Below is a small trained network, with its code and all its weights. Each question gives an input and a target symbol and asks what happens when units are switched off, that is, made to give their printed mean instead of their output.

import numpy as np


def w(rows, s, z=0):
    codes = np.array(rows[::2]) - 128.0
    scale = np.full(codes.shape[1], s)
    scale[-1] = z or s
    return codes * scale


def norm(h):
    return h / np.sqrt((h * h).mean(-1, keepdims=True) + 1e-5)


def f(y):
    return np.maximum(y, 0)


def softmax(a):
    e = np.exp(a - a.max(-1, keepdims=True))
    return e / e.sum(-1, keepdims=True)


def log_softmax(a):
    a = a - a.max(-1, keepdims=True)
    return a - np.log(np.exp(a).sum(-1, keepdims=True))


def net(x, mask):
    ids = ['δελμξστφω'.index(c) for c in x.split()]
    T = len(ids)
    res = E[ids] + P[:T]
    r = norm(res)
    for j in range(2):
        rows = slice(2 * j, 2 * j + 2)
        q, k, v = (r @ M[0][rows].T for M in (Q, K, V))
        z = softmax(np.where(np.tri(T) > 0, q @ k.T / 2**0.5, -1e9)) @ v
        o = O[0][rows]
        res = res + np.where(mask[j], z, o[:, -1]) @ o[:, :-1]
    y = f(norm(res) @ A[0][:, :-1].T + A[0][:, -1])
    res = res + np.where(mask[2:10], y, B[0][:, -1]) @ B[0][:, :-1]
    return log_softmax(norm(res)[-1] @ U[:, :-1].T + U[:, -1])


Q, K, V, O, A, B = {}, {}, {}, {}, {}, {}
E = w([
[156,137,106,99,133],'δ',
[130,139,233,154,155],'ε',
[200,112,96,169,250],'λ',
[155,136,106,101,135],'μ',
[145,128,45,184,119],'ξ',
[154,148,110,97,136],'σ',
[209,147,136,151,113],'τ',
[155,136,105,100,134],'φ',
[93,140,100,85,181],'ω',
],0.026)
P = w([
[140,129,125,117,174],'0',
[119,176,126,133,144],'1',
[129,150,132,133,161],'2',
[109,125,146,159,168],'3',
[104,218,94,130,103],'4',
[132,194,112,124,117],'5',
[144,109,97,77,117],'6',
[85,121,131,179,89],'7',
[99,255,111,145,111],'8',
[107,141,163,144,141],'9',
[137,76,106,72,100],'10',
[101,155,101,173,93],'11',
[121,196,119,131,106],'12',
[105,122,169,126,127],'13',
],0.017)
Q[0] = w([
[196,171,120,145,220],'h0',
[138,91,155,89,228],'h0',
[39,129,9,162,49],'h1',
[125,174,135,246,92],'h1',
],0.013)
K[0] = w([
[172,99,158,90,140],'h0',
[131,62,121,104,148],'h0',
[72,253,127,182,141],'h1',
[176,225,122,129,157],'h1',
],0.02)
V[0] = w([
[113,19,105,155,112],'h0',
[29,166,181,123,193],'h0',
[11,131,107,106,171],'h1',
[113,80,52,202,123],'h1',
],0.011)
O[0] = w([
[139,178,96,206,254,2],'h0',
[89,165,220,235,127,139],'h0',
[72,192,94,73,169,205],'h1',
[113,71,27,142,111,96],'h1',
],0.0078,0.0076)
A[0] = w([
[146,119,66,109,140,178],'n0',
[207,110,138,159,76,7],'n1',
[132,95,84,177,120,128],'n2',
[125,107,139,121,146,100],'n3',
[129,113,88,122,143,114],'n4',
[105,123,31,172,91,56],'n5',
[154,186,140,149,126,175],'n6',
[3,132,109,81,175,105],'n7',
],0.019,0.011)
B[0] = w([
[116,164,125,183,112,201],'n0',
[104,63,43,64,219,145],'n1',
[91,163,128,136,93,146],'n2',
[103,118,94,125,121,129],'n3',
[120,117,201,145,182,145],'n4',
[74,92,122,146,7,157],'n5',
[112,81,126,158,151,176],'n6',
[81,200,118,80,178,254],'n7',
],0.016,0.015)
U = w([
[188,153,141,133,90,67],'δ',
[117,94,248,147,96,255],'ε',
[161,155,105,250,143,187],'λ',
[185,155,146,146,87,99],'μ',
[34,91,86,221,48,81],'ξ',
[160,109,197,16,40,34],'σ',
[170,71,46,85,107,203],'τ',
[196,160,145,144,87,99],'φ',
[62,183,120,88,148,143],'ω',
],0.013,0.0031)

Each question gives the input, a string of symbols that net reads in full, and the target symbol t.
The units are the heads (2 rows each of Q, K, V and O) and the neurons (one row each of A and B). Each row of codes is followed by its name. A weight is (code - 128) times the scale printed after its matrix; where a second scale follows, it is the last column's (O, A, B and U).
mask holds one flag per unit, heads first, then neurons. A switched-off unit (its flag False) gives its mean, the last column of its rows in O or B, instead of its output. The means were averaged over made-up inputs and are rounded, as every weight is.
A unit's drop is (log p(t) with every unit on - log p(t) with that unit switched off) / (log p(t) with every unit on - log p(t) with every unit switched off).
The circuit of an input: a set's keep is (log p(t) with only the set's units on - log p(t) with every unit switched off) / (log p(t) with every unit on - log p(t) with every unit switched off). Starting from all 10 units, units are removed one at a time, each time the one whose removal leaves the highest keep (on an exact tie, the one counted first), for as long as the keep stays at least 0.8.
circuit, biggest first: the units of the circuit, biggest drop first
top k neurons: the k neurons with the biggest drops, biggest first
which heads matter: for each layer, one digit per head in row order, 1 if its drop is at least 0.15 and else 0, layers parted by /
drop of u: that unit's drop, to one decimal
input ω τ ξ ω ε ω σ μ, target ε: circuit, biggest first : [n7; h1; n5]
input σ σ σ σ δ, target σ: circuit, biggest first : [h0; n7; h1]
input φ ω ω φ δ ξ ω μ ω τ ε ω μ φ, target ε: circuit, biggest first : [h1; n7]
input ω ω σ τ σ φ ω σ δ ω φ, target σ: circuit, biggest first : [n7; n6]
input ω τ ω δ ω σ σ ξ ω ξ φ, target ξ: circuit, biggest first : [n7; n0]
input ω ξ ω φ τ φ ξ ω τ δ φ σ, target τ: circuit, biggest first : [h1; n1; n7]
input ω τ μ ξ ω τ λ τ ω ε ε ω μ σ, target ε: top 2 neurons : [n7; n6]
input λ δ ω ω ω σ ε ω ε σ ω τ μ, target σ: circuit, biggest first : [h0; n7; n0]
input ω ξ ω ξ μ, target ξ: circuit, biggest first : [h1; n7]
input λ τ ω σ, target λ: which heads matter : 01
input τ σ σ φ, target τ: which heads matter : 01
input δ ω ω σ σ λ δ, target σ: circuit, biggest first : [n7]
input ξ τ σ μ τ ω σ ω ω λ λ ω τ φ, target λ: which heads matter : 11
input ε ξ ξ ξ σ σ σ, target ξ: circuit, biggest first : [n0; n7]
input λ σ σ, target λ: top 2 neurons : [n7; n5]
input σ σ σ τ, target τ: circuit, biggest first : [n1; n7]
input μ ω τ ω δ ω μ σ ξ τ σ δ, target ξ: which heads matter : 00
input ε μ δ, target ε: circuit, biggest first : [n7; h1]
input τ φ φ, target τ: top neuron : [n1]
input ε λ ω δ, target ε: top 2 neurons : [n7; n0]
input σ ω ω φ ξ ξ τ ξ τ σ ω δ, target τ: drop of n1 : 0.4
input φ δ ξ σ ε τ σ φ, target ε: drop of h1 : 0.6
input σ σ ω ξ ω ξ, target ξ: drop of n3 : 0.0
input σ σ σ, target σ: drop of n7 : 0.5
